In the rows, 128 means zero.
Here are made-up things, facts about them, and rows of numbers that follow some of those facts. Name the thing behind each unnamed row.

There are 2 kinds of fact about the things: kigum, briklil.
{bavek, boro, briplun, brodrak, bruva, drinun, flaske, flidok, fluvo, gobron, klabrostu, legim, lodro, manul, noflo, pase, pekliklar, pladror, plamar, pleren, plumis, ridral, roston, senan, seskar, skote, stapo, stezem, stosol, toluda, topogo, tregru, trinok, trumen, vudo} kigum c
{bobru, dapludru, doplas, drelin, drobron, flabrasul, fliklel, flobron, floplis, fluposka, fogron, foplum, gazu, granirus, karodrum, luse, mufla, nikeril, nosir, nugas, paplok, pegrek, piflik, plenun, plevi, reda, replifik, rinon, rora, rufufi, skapi, skefler, skeklipu, skifi, skoguk, skuple, stiplakil, tifar, tigran, todri, vodu, vubreskul, zapel} kigum b
{bodas, bove, brave, brekil, breskam, brukiples, brupor, dabik, felubran, fidos, fiklok, flogi, goflas, gragutra, gronil, grurim, keklepun, klekla, koskestan, kozu, laku, lifli, mastar, memaflon, naplu, pado, pavu, pedu, plebrem, plinis, plostesu, pozuk, rabo, risu, roskol, rumes, skasu, skedrudrus, stesu, stiklepa, stosti, suril, tugrus, vuver} kigum a
bagon briklil grurim
biplak briklil flaske, ridral, skisa, tregru
bobru briklil dasalun, skedrudrus, flogi
bove briklil rogel, fogron, nugas, geker, flogi
breskam briklil grurim, stosti, naplu
briplun briklil nusku, stiklepa, pase, stipal
brukiples briklil nikeril, roskol
brupor briklil piflik, todri, boro
dagram briklil floplis, suril, kistul, skifi
dapludru briklil pegrek, stosti, roston, stiplakil, brekil
doplas briklil nikeril, brodrak
drare briklil saskor, drobron, stosti
drelin briklil drinun, trumen, bruva, keklepun
dufa briklil drinun, nusku, rinon
fazek briklil saskor, tigran
felubran briklil stiklepa, flidok
fiklok briklil trinok, tuklaro
flobron briklil gronil, replifik, plosti, stosol
foplum briklil pozuk, muvim, kotega, vulin, flunir
gazu briklil pase
gobron briklil klestigrum, brave, skapi
granirus briklil fluposka, skisa, lifli, vudo
grebra briklil mufla, flebrun
gumovan briklil skeklipu
klekla briklil grufos, vuver
klutrizur briklil pavu, geker, plenun, zepil
koskestan briklil skiden, goflas, skeklipu, nosir, rinon
kozu briklil kidis, vubreskul
laku briklil nikeril, puban, floplis, stezem, brodrak, flaplom
legim briklil rumes, floflenel, pase
lekonos briklil skuple, boro
marefir briklil gronil, plalukos, flaske, trumen, gruskotrik
memaflon briklil pegrek, trinok, plirim, stosti, gragutra, zepil
nelir briklil nugas
nistor briklil karodrum, drutrik
noflo briklil fidos, replifik, nosir, bavek
pado briklil brodrak, skisa, pleren, boro
paplok briklil drutrik, plamar
pedu briklil plebrem
pekliklar briklil flaplom, rufufi, fluvo, luse, vudo
pestul briklil bruva, bodas
plevi briklil floplo, roskol, karodrum, flabrasul
plinis briklil piflik, karodrum, pladror
plostesu briklil stiplakil
pluze briklil nikeril, fluposka, plebrem, stezem
reda briklil drinun, grufos, fogron, suril, lifli
redrur briklil skedrudrus, mastar, rabo
risu briklil gronil, floplo, lodro, drutrik
rofegre briklil vulin, geker, bruva, plenun, dabik
rora briklil vodu, plamar, pleren, todri
ruplil briklil grufos, bruva
seskar briklil piflik, floplo, trinok, bruva, grabrer, flebrun
skasu briklil plumis, plirim, nusku, leko, fliklel, nosir, rufufi
skefler briklil rinon
skote briklil plirim, flidok, vuver
stapo briklil klabrostu
taklun briklil muvim, plebrem, trinok, bavek
tifar briklil flidok, stosol
toluda briklil roskol, karodrum
topogo briklil nikeril, fluposka, grurim, trumen
trabupe briklil rabo
tugrus briklil bodas, klabrostu
zapel briklil nikeril, leko, senan

Some rows with their names:
[112 144 128 162 103  65  88  94 151 113 105  95 123 126 124  93 148  67
 130 103 141 146  84 122 116 171 131 113] -> trabupe
[181 125 121 100  97 150 161 126  99 128 133 127 123 145 132 135 104 182
 116 134 139 109 137  95 119 113 149 140] -> rabo
[105 114 108 109 163 152 129 143 129 121 123 171 121 117 112 148 125 150
 121 158 128 169 173 133 160  83 115 126] -> vodu
[120 165 194 139  81  70 170 173 136  64 235 142  47 173 178 130 165 119
 126  57 144 119  28 118 112 118 102 153] -> laku
[143 109 171 136 158 177 130 148 120 173 171 150 117  98 137 176 122 141
 124 132  96  83 122 156 112 139 107 134] -> brodrak
[103 104 134 121 171 140 138 159 146 112 147 187  93 125 128 160 136 149
 112 147 121 176 150 131 148  81 109 125] -> fluposka
[112 133 130 165 102  61  95 105 161 112  99  95 133 140 120  95 143  76
 112 112 126 154  87 113 107 175 127 101] -> fazek
[109 143 135 163 110  67  97 109 153 113 104  94 119 132 137  92 160  69
 143 105 136 144  80 130 113 165 138 121] -> marefir
[178 102 126 145 125 134  88  96 120 161  71 123  95  96 123 135 143 130
 141 161 134 143 123 118 102 146 157 117] -> floflenel
[142 106 146 127 156 182 125 133 120 180 144 135 160 104 119 164  99 145
 113 143  93  82 153 144 117 147 116 122] -> bavek
[106 115 105 109 160 151 125 135 130 120 126 174 120 113 108 147 118 148
 112 152 131 170 172 129 164  86 112 126] -> replifik
[174  93 128 150 131 129 100 109 132 159  62 116 112 116 126 132 141 135
 131 168 117 147 129 112  94 148 161 108] -> zepil
[186 131 117  96  92 152 146 105  88 126 141 136 108 126 126 138  97 176
 115 124 157 105 137  94 132 116 148 145] -> stiklepa
[ 48 230  94 122  92  92 124 229  99  69 144  92 161 159  97  71 220 111
 225 154 128 163 105 192 179  85  35 120] -> plevi
[178 111 146 111 107 138 172 149 114 121 146 136 107 164 146 146 113 185
 104 132 122 118 120  91 104 110 146 133] -> plebrem
[167  96 127 146 141 132 104 107 131 162  56 112 111 112 138 126 145 126
 149 161 122 140 132 122  96 142 175 118] -> geker
[178 100 124 112  96 132 175 146 130 122 125 126 151 186 120 142  84 199
  62 146 104 127 141  63 101 127 138 106] -> stosti
[ 10 142 114 117 194 101 167 138 173  85 137 137 155 153 175  91 139  61
 164  72 145 148 155 174 171  83 157 164] -> drelin
[179 133 114 143 104 131  88 133 100 157  55  92 120 112 108 112 174 142
 182 190 123 143 116 134 104 143 134 108] -> drutrik

Which thing is each row?
No name comes twice in this set of rows, the named rows included.
[175 118 120 144 117 134  98 133 111 161  55  97 117 118 124 118 170 137
 176 183 119 140 122 132  98 139 152 112] | floplo
[ 53 154 133 136 160 127 163 168 151 141 133  68 236 167 154  89 131  79
 167 100  85  67 138 184 124 150 126 135] | seskar
[101 159 119 107 106  98 175 111 129  90 153  98 150 167 165  87 111 104
 139  58 162  90 116 122 138 122 167 166] | klekla
[137 101 157 130 170 182 139 140 126 178 146 137 149 108 140 166 110 141
 128 138  92  77 148 155 113 137 128 133] | trumen
[ 86 175 127 132 110 126  81  55 121 132 204 131 146  62  99 125  81  54
 103  51 166  71 112 156 170 180  82 146] | briplun
[112 148 129 163 101  66  90 104 149 113 105  94 119 127 127  93 157  69
 140 107 142 145  81 129 115 167 130 115] | lekonos
[145 114 138 124 151 184 117 118 113 178 145 137 155  90 111 163  94 141
 113 139 106  78 153 146 124 149 111 128] | stosol
[110 117 130 177  99  48 101 115 185 108  95  94 157 167 111  98 126  86
  70 120 103 169  89  89  99 186 118  76] | drare
[143 106 165 131 160 181 131 145 122 175 160 147 131 102 134 172 116 145
 121 138  94  83 134 152 112 141 113 130] | stezem
[112 137 123 128  74  68 176 139 163  77 154  96 189 217 119 100  82 136
  43  89 108 131 112  68 115 152 115 101] | memaflon
[ 86 167 134 134 120 126  96  84 127 133 194 123 157  84 106 125  92  68
 107  65 146  75 112 157 159 176  82 138] | legim
[117 171 146 122  74  80 158 139 127  74 193 116 107 168 150 107 132 119
 118  67 152 110  73 110 130 129 114 146] | pado
[112 143 135 163 107  67  90 100 153 111 109 102 112 124 131  96 154  68
 134 102 140 146  80 126 116 169 133 117] | biplak
[ 71 132 219 174 147  89 151 187 182 110 238 145 110 156 166 158 147  83
  93  67  77 102  47 153 101 161  71 121] | topogo

The same things again, as new rows of numbers:
Some rows with their names:
[163  92 113 151 145 159 141 177 122 123 126 111 161 139 110 127 136 112
 139 145 128  91 132 138 122 160 133 117 124 137 127 133  92 139 123 117
 137 120 136 108 107 129] -> dufa
[128 100 127 152 151 136 140 153 130 113 103 142 147 174 121 127 148 137
 141 123  98 114 127  98 118 150 132 119 122 150  94 128  70 171 128 107
 140 127 153 137 108 124] -> nosir
[148  99 114 148 152 144 139 182 141 116 120 128 155 142  98 139 144 138
 154 137 109 105 123 106 122 144 134 109 121 123 109 121  74 155 126 100
 138 130 160 131 114 127] -> reda
[164  95 115 155 144 156 150 204 118 123 141 129 160 126 111 113 144 118
 151 143 124  96 135 135 121 154 128 116 112 137 139 130  91 135 131 113
 147 128 139 113 112 136] -> lekonos
[144  95 125 160 141 152 151 169 106 116 119 140 153 152 129 109 141 122
 141 129 104 101 142 129 117 163 123 129 122 164 112 137  90 149 133 124
 141 126 128 120 105 133] -> gruskotrik
[148  97 121 158 141 159 142 160 101 121 116 133 156 148 133 104 137 122
 140 128 118  92 138 113 115 160 121 121 128 159 107 126  92 147 138 121
 142 128 126 119 108 132] -> flaplom
[129 101 129 154 151 135 141 155 129 110 105 145 147 172 121 124 147 137
 143 124  95 115 128  97 117 149 132 120 122 151 102 128  72 168 129 109
 142 130 153 136 108 126] -> rufufi
[135 103 124 154 147 144 139 163 119 117 113 146 149 158 125 115 145 144
 152 121 102 107 128  78 117 144 123 111 119 142  99 111  74 167 138 102
 147 136 152 139 115 129] -> flabrasul
[146  96 124 149 146 140 136 186 141 114 114 134 149 157 107 134 151 132
 149 140 109 113 119 116 124 147 138 114 116 120 125 133  70 153 126 106
 137 133 163 135 118 125] -> zapel
[161  91 118 156 136 160 143 193 117 119 130 128 154 131 115 121 143 119
 150 146 113  98 135 150 122 161 133 125 117 135 132 134  87 129 130 125
 133 134 140 120 115 132] -> grebra
[146  97 127 160 141 153 150 173 106 116 124 141 154 153 128 107 142 123
 141 129 105 100 142 129 116 162 123 128 120 164 116 136  88 147 133 123
 144 125 131 118 104 133] -> skisa
[135  96 120 168 154 152 129 138  97 117 139 135 155 170 136 117 151 131
 152 115 114 109 100 104 122 161 109 112 117 141 113 129  83 168 139 118
 123 121 126 126 104 144] -> tregru
[155  95 129 160 147 148 139 154 128  99 145 120 160  96 125 124 152 113
 151 138 125 113 114 135 117 153 118 122  99 129 160 142  73 148 121 127
 137 136 170 138 125 130] -> brupor
[147  97 123 150 147 140 137 190 140 113 120 136 149 154 106 132 151 135
 150 139 107 113 119 116 123 146 138 115 113 121 130 132  69 150 127 107
 136 136 166 136 118 127] -> doplas
[129 101 118 166 153 146 129 145 104 113 137 132 157 175 126 121 153 127
 150 119 111 115  99 112 120 163 113 117 112 148 116 129  75 169 132 132
 128 116 121 121  96 144] -> fluvo
[130  93 118 162 164 151 133 123 109 116 137 124 159 178 127 131 146 123
 143 119 117 107 104 119 123 164 116 115 124 147 108 127  85 175 129 117
 123 107 126 117  95 139] -> flidok
[141  92 123 159 140 158 148 157 108 116 114 135 153 144 126 116 134 126
 145 129  99  96 145 135 116 165 122 133 126 164  97 123  90 146 133 128
 131 128 126 121 107 130] -> kotega
[150 102 117 150 152 143 145 197 138 118 128 141 153 141 104 125 150 134
 158 136 108 110 124 102 122 140 133 104 108 120 129 115  75 155 131  97
 149 133 163 129 115 130] -> rora
[147  96 119 160 139 161 143 161 100 121 119 132 155 142 132 108 134 126
 145 127 113  90 142 117 115 160 120 121 127 158 101 119  90 146 139 122
 140 129 125 122 109 132] -> grabrer

Which thing is each row?
No name comes twice in this set of rows, the named rows included.
[137  78  67 156 153 205 115 229 123 112 193 164 176 198 145 143 129 104
 149 112 121 124  99 168 115 143  98  97 150 141 163 161  52 138 110  90
  87 118 140 126 110 145] | gobron
[151  95 117 139 152 148 115 144 145 122  88  93 155 181 121 146 143 123
 124 137 139 100 107  93 126 152 146 107 138 120 109 147  64 172 109 100
 134 126 159 127 112 115] | gazu
[132  92 115 167 154 161 125 122  99 114 135 125 155 162 135 128 144 139
 158 115 109 103 105 106 123 163 113 117 123 143  96 112  81 166 137 124
 113 123 124 130 105 142] | bruva
[115  98 115 164 150 149 122 128 105 110 130 142 155 168 115 130 148 116
 150 127 110 116  96 138 114 163 124 119 130 140  91 110  80 149 146 137
 110 109 120 123  95 142] | roston
[138  87 119 151 130 158 127 160 120 110 113 142 153 144  95 134 136  94
 137 165 122 106 127 193 110 159 155 127 153 123 101 113  94  91 151 131
 109 117 135 122 110 125] | fazek
[160 102 141 160 158 127 145  98 129 104 121  87 158  72  96 132 149 120
 153 147 130  96 115 114 121 160 128 123  95 118 118 113  95 158 131 139
 151 127 160 126 116 126] | kozu
[155  90 100 153 134 171 133 182 120 124 123 113 158 112 111 133 128 132
 165 141 104  84 137 142 123 167 131 126 119 138 113 108  78 136 122 144
 130 139 130 119 116 133] | pestul
[129  90 126 158 162 145 122 100 116 114 117 103 156 209 140 142 149 114
 123 119 127 112  96 118 127 174 124 122 131 150 111 162  74 188 112 122
 114 102 124 117  95 131] | pase
[166  92 120 159 138 159 140 197 118 113 117 115 159 132 104 136 133 128
 146 142 105  96 130 141 122 163 125 128 128 139 116 149  85 118 128 125
 121 133 138 115 116 127] | nelir

Now the same things, written a new way:
Some things and their rows:
[171 138 138 153 114  86 115  94 110 117 100 123 157 149 165] -> plumis
[136 141 143 143 121 107 110 123  76  90  98 148 138 131 150] -> manul
[149 120 106 117 153 176 147 151 125 133 115 132 126 112 131] -> ruplil
[109 119 148  88 104  77  88 155 117 149 143 111 107 113 153] -> tigran
[ 79 103  88 141 182 149 136 130 141  91 174 123 123 169 129] -> bodas
[141 113 106 117 152 177 148 170 112 127 122 130 114 133 134] -> pestul
[123 129 102 135 171 141 138  81 174  82 168 116 137 137 110] -> lifli
[116 133  85 154 124 130 126  94 154 159 168 131 151 154 123] -> goflas
[114 124 197 119  94 128 141 143 129 117 146 113 115 111 133] -> skuple
[105 119  76 148 163 192 116 157 115 117 158 121 113 120 107] -> tugrus
[144  96 146 134 137 136 115  99 107 175 154 147 131 153 164] -> floflenel
[153 131 157 135 124 174 134 138 131 133 120 149 104 112  83] -> lekonos
[144 120 117 107 140 125  77 146 104 161 116 143  94 112 109] -> fazek
[142 117  78 146 167 178 124 124 135 129 153 108 137  99  99] -> klekla
[ 91 128  67 138 137 134 124 154 168 101 153 134 130 174 116] -> pozuk
[126 118 181 163 131 111 145 143 104  81  78 129 129 147 121] -> pladror
[134 155  78 148 118 157 110 142 162 116 145 119 120 133  78] -> pedu
[161 141  96 120  99 150 127 181 134 156 100 135 117 136 108] -> taklun
[129 129 174 133  76 159 150 187 108 163 118 103 111  76 103] -> plevi

Which thing is each row?
No name comes twice in this set of rows, the named rows included.
[138 139 181 128  81 168 141 165 109 149 128 110 106  63 100] | rora
[169 137  82 166 119 176  93 117 144 175 144 107 136  98  85] | skasu
[158 125 140 108 142 146 135  91 147 112 134 148 130 142 141] | kistul
[144 118  87 109 134 183 134 176 128 136  94 147 126 107 120] | rofegre
[129 126 138 145 133  65 131 152 127  80  71 126 140 186 154] | trinok
[112 137 102 127 177  96  97  96 171 109 156 104 104 160  93] | grurim
[101 112  92 120 175  78  69 114 169 132 149 106 110 176 103] | stosti
[120 127  91 130 174  94  80 114 159 125 152 107 110 145  88] | naplu
[132 146 161  92 100  97 152 109 157 110 151  95 127 136 149] | fluposka
[146 136 163 115  87 106 125 108 151 155 152 101 145 135 162] | rufufi
[118 117 127 144 153 115 137 131  75  58  99 134 131 168 177] | klabrostu
[120 140  91 139 137 119 129 122 185 107 156 122 127 181 104] | plebrem

